Below is a small trained network, with its code and all its weights. Each question gives an input and a class and asks what happens when units are switched off, that is, made to give their printed mean instead of their output.

import numpy as np


def w(rows, s, z=0):
    codes = np.array(rows[::2]) - 128.0
    scale = np.full(codes.shape[1], s)
    scale[-1] = z or s
    return codes * scale


def norm(h):
    return h / np.sqrt((h * h).mean(-1, keepdims=True) + 1e-5)


def f(y):
    return np.maximum(y, 0)


def log_softmax(a):
    a = a - a.max(-1, keepdims=True)
    return a - np.log(np.exp(a).sum(-1, keepdims=True))


def net(x, mask):
    res = np.array(x, float).reshape(1, 4) / 4 @ E
    u = 0
    for l in range(4):
        y = f(norm(res) @ A[l][:, :-1].T + A[l][:, -1])
        res = res + np.where(mask[u : u + 6], y, B[l][:, -1]) @ B[l][:, :-1]
        u += 6
    return log_softmax(norm(res)[-1] @ U[:, :-1].T + U[:, -1])


A, B = {}, {}
E = w([
[40,2,159,13,168,104,148,128,131,133],'x0',
[108,108,73,138,107,73,140,142,112,75],'x1',
[143,142,200,151,221,106,120,164,26,111],'x2',
[54,130,159,189,121,124,182,65,135,92],'x3',
],0.0076)
A[0] = w([
[64,89,236,231,123,142,185,97,172,46,4],'0.n0',
[165,40,126,112,104,120,174,114,161,146,189],'0.n1',
[84,80,15,161,84,1,128,194,58,71,144],'0.n2',
[120,164,192,104,158,177,118,63,152,236,108],'0.n3',
[115,185,208,110,223,75,112,183,113,111,41],'0.n4',
[220,94,95,51,155,147,66,147,111,141,34],'0.n5',
],0.0074,0.0033)
B[0] = w([
[99,199,91,24,129,169,134,94,132,129,214],'0.n0',
[241,146,172,166,110,246,68,97,56,156,212],'0.n1',
[86,133,109,183,169,177,151,157,173,190,255],'0.n2',
[31,83,18,255,144,144,172,144,120,129,213],'0.n3',
[147,114,111,147,140,64,189,122,186,134,207],'0.n4',
[43,213,64,55,135,97,153,134,199,148,214],'0.n5',
],0.0091,0.006)
A[1] = w([
[163,150,184,92,207,83,222,180,94,55,95],'1.n0',
[145,53,191,64,143,151,117,119,129,155,87],'1.n1',
[122,65,92,166,197,163,150,118,124,196,150],'1.n2',
[93,46,182,52,138,139,106,117,111,128,144],'1.n3',
[184,128,145,133,1,157,168,81,145,175,145],'1.n4',
[105,120,246,125,101,122,72,179,111,59,3],'1.n5',
],0.0077,0.0055)
B[1] = w([
[213,40,98,138,151,81,162,65,81,142,167],'1.n0',
[130,108,161,145,107,1,115,163,7,68,152],'1.n1',
[59,139,92,204,90,110,127,234,169,118,254],'1.n2',
[130,240,112,124,42,139,75,182,18,72,164],'1.n3',
[145,47,166,111,129,60,131,101,105,99,204],'1.n4',
[183,172,198,254,82,58,201,76,47,115,128],'1.n5',
],0.008,0.0078)
A[2] = w([
[119,60,160,76,141,102,109,133,163,60,127],'2.n0',
[136,47,119,93,41,140,87,117,191,72,60],'2.n1',
[195,186,141,203,114,111,32,69,146,87,29],'2.n2',
[139,117,144,108,172,119,110,65,102,124,3],'2.n3',
[105,118,194,148,255,56,172,158,121,124,75],'2.n4',
[106,156,175,68,146,201,214,89,133,98,40],'2.n5',
],0.0091,0.0022)
B[2] = w([
[174,104,92,170,134,168,143,98,107,80,145],'2.n0',
[171,91,142,159,156,105,177,78,92,182,233],'2.n1',
[116,118,176,94,117,133,69,174,47,62,224],'2.n2',
[152,101,113,154,6,133,148,135,189,158,137],'2.n3',
[142,104,114,128,74,156,120,86,134,191,254],'2.n4',
[163,214,113,104,114,185,194,128,87,84,185],'2.n5',
],0.012,0.004)
A[3] = w([
[135,185,121,2,171,16,107,215,178,202,208],'3.n0',
[191,118,166,148,248,80,169,116,55,190,2],'3.n1',
[221,45,160,207,108,171,135,77,140,196,104],'3.n2',
[197,139,120,43,209,143,92,161,175,178,175],'3.n3',
[135,56,104,110,135,152,142,63,213,216,97],'3.n4',
[44,82,140,177,100,112,99,209,55,130,172],'3.n5',
],0.007,0.0022)
B[3] = w([
[85,136,161,91,56,184,201,24,101,52,207],'3.n0',
[143,29,76,155,102,99,148,76,98,156,163],'3.n1',
[180,38,55,160,145,100,215,75,144,248,224],'3.n2',
[35,167,102,38,148,217,217,57,63,80,167],'3.n3',
[157,167,143,192,120,57,114,101,140,88,204],'3.n4',
[254,208,237,156,154,103,36,200,214,72,254],'3.n5',
],0.0088,0.0069)
U = w([
[179,60,39,188,61,73,200,50,42,202,192],'0',
[44,226,36,31,41,199,197,52,42,32,194],'1',
[202,186,194,151,33,81,50,202,19,18,128],'2',
[56,145,45,255,137,201,134,203,148,169,136],'3',
[136,162,92,154,103,190,178,116,164,126,169],'4',
[67,41,173,45,182,168,26,45,137,137,3],'5',
[86,54,163,44,222,159,66,47,148,98,3],'6',
[60,49,242,75,202,182,67,49,139,146,3],'7',
],0.0094,0.0058)

Each question gives the input, the list of numbers given to net, and the class t.
The units are the neurons (one row each of A and B). Each row of codes is followed by its name. A weight is (code - 128) times the scale printed after its matrix; where a second scale follows, it is the last column's (A, B and U).
mask holds one flag per neuron, layer by layer. A switched-off neuron (its flag False) gives its mean, the last column of its row in B, instead of its output. The means were averaged over made-up inputs and are rounded, as every weight is.
A unit's drop is (log p(t) with every unit on - log p(t) with that unit switched off) / (log p(t) with every unit on - log p(t) with every unit switched off).
The circuit of an input: a set's keep is (log p(t) with only the set's units on - log p(t) with every unit switched off) / (log p(t) with every unit on - log p(t) with every unit switched off). Starting from the 12 units with the biggest drops (on a tie, the unit counted first), units are removed one at a time, each time the one whose removal leaves the highest keep (on an exact tie, the one counted first), for as long as the keep stays at least 0.8.
units of the circuit, in order: the units of the circuit, biggest drop first
most important unit: the unit with the biggest drop
k most important neurons: the k neurons with the biggest drops, biggest first
top k neurons in layer l: the k neurons of layer l with the biggest drops, biggest first
drop when u is switched off: that unit's drop, to one decimal
input [-3,7,-4,-1], class 3: units of the circuit, in order => 0.n2
input [1,-6,-8,5], class 0: 2 most important neurons => 0.n2, 1.n4
input [4,-8,-8,5], class 0: 2 most important neurons => 0.n2, 0.n1
input [7,0,5,5], class 2: 2 most important neurons => 1.n3, 0.n5
input [-1,5,-4,5], class 1: 3 most important neurons => 0.n0, 0.n3, 3.n5
input [4,-7,8,-8], class 0: 3 most important neurons => 0.n4, 1.n0, 2.n4
input [-7,-6,-4,3], class 2: units of the circuit, in order => 2.n2, 0.n2
input [-6,-6,-5,-3], class 2: 4 most important neurons => 2.n2, 0.n2, 2.n4, 0.n4
input [-4,8,0,-5], class 3: 2 most important neurons => 0.n2, 0.n0
input [7,-2,7,-5], class 0: 2 most important neurons => 1.n0, 0.n4
input [-2,6,6,7], class 1: 2 most important neurons => 0.n0, 0.n3
input [0,5,4,3], class 3: 2 most important neurons => 0.n2, 0.n5
input [-2,-6,-1,7], class 1: 2 most important neurons => 0.n0, 0.n2
input [6,-4,5,1], class 2: 3 most important neurons => 1.n3, 1.n2, 3.n5
input [-4,-2,4,8], class 1: units of the circuit, in order => 0.n0
input [8,8,5,-3], class 2: 2 most important neurons => 3.n5, 1.n3
input [3,-4,8,-8], class 0: 2 most important neurons => 0.n4, 1.n0
input [4,6,1,-8], class 1: top 2 neurons in layer 0 => 0.n5, 0.n3
input [8,0,-6,-8], class 1: top 2 neurons in layer 3 => 3.n0, 3.n3
input [-7,4,5,6], class 2: units of the circuit, in order => 2.n2
input [-7,5,7,-2], class 0: top 3 neurons in layer 0 => 0.n1, 0.n4, 0.n3
input [-6,-2,0,7], class 1: top 2 neurons in layer 0 => 0.n0, 0.n1
input [-7,-7,1,-5], class 2: top 2 neurons in layer 0 => 0.n2, 0.n0
input [8,2,8,-4], class 0: top 2 neurons in layer 2 => 2.n4, 2.n2
input [5,4,0,-3], class 2: top 2 neurons in layer 3 => 3.n5, 3.n2
input [0,-7,-5,5], class 3: top 2 neurons in layer 0 => 0.n3, 0.n5
input [-8,6,-1,0], class 2: most important unit => 2.n2
input [-1,4,2,-6], class 1: drop when 3.n0 is switched off => 0.1
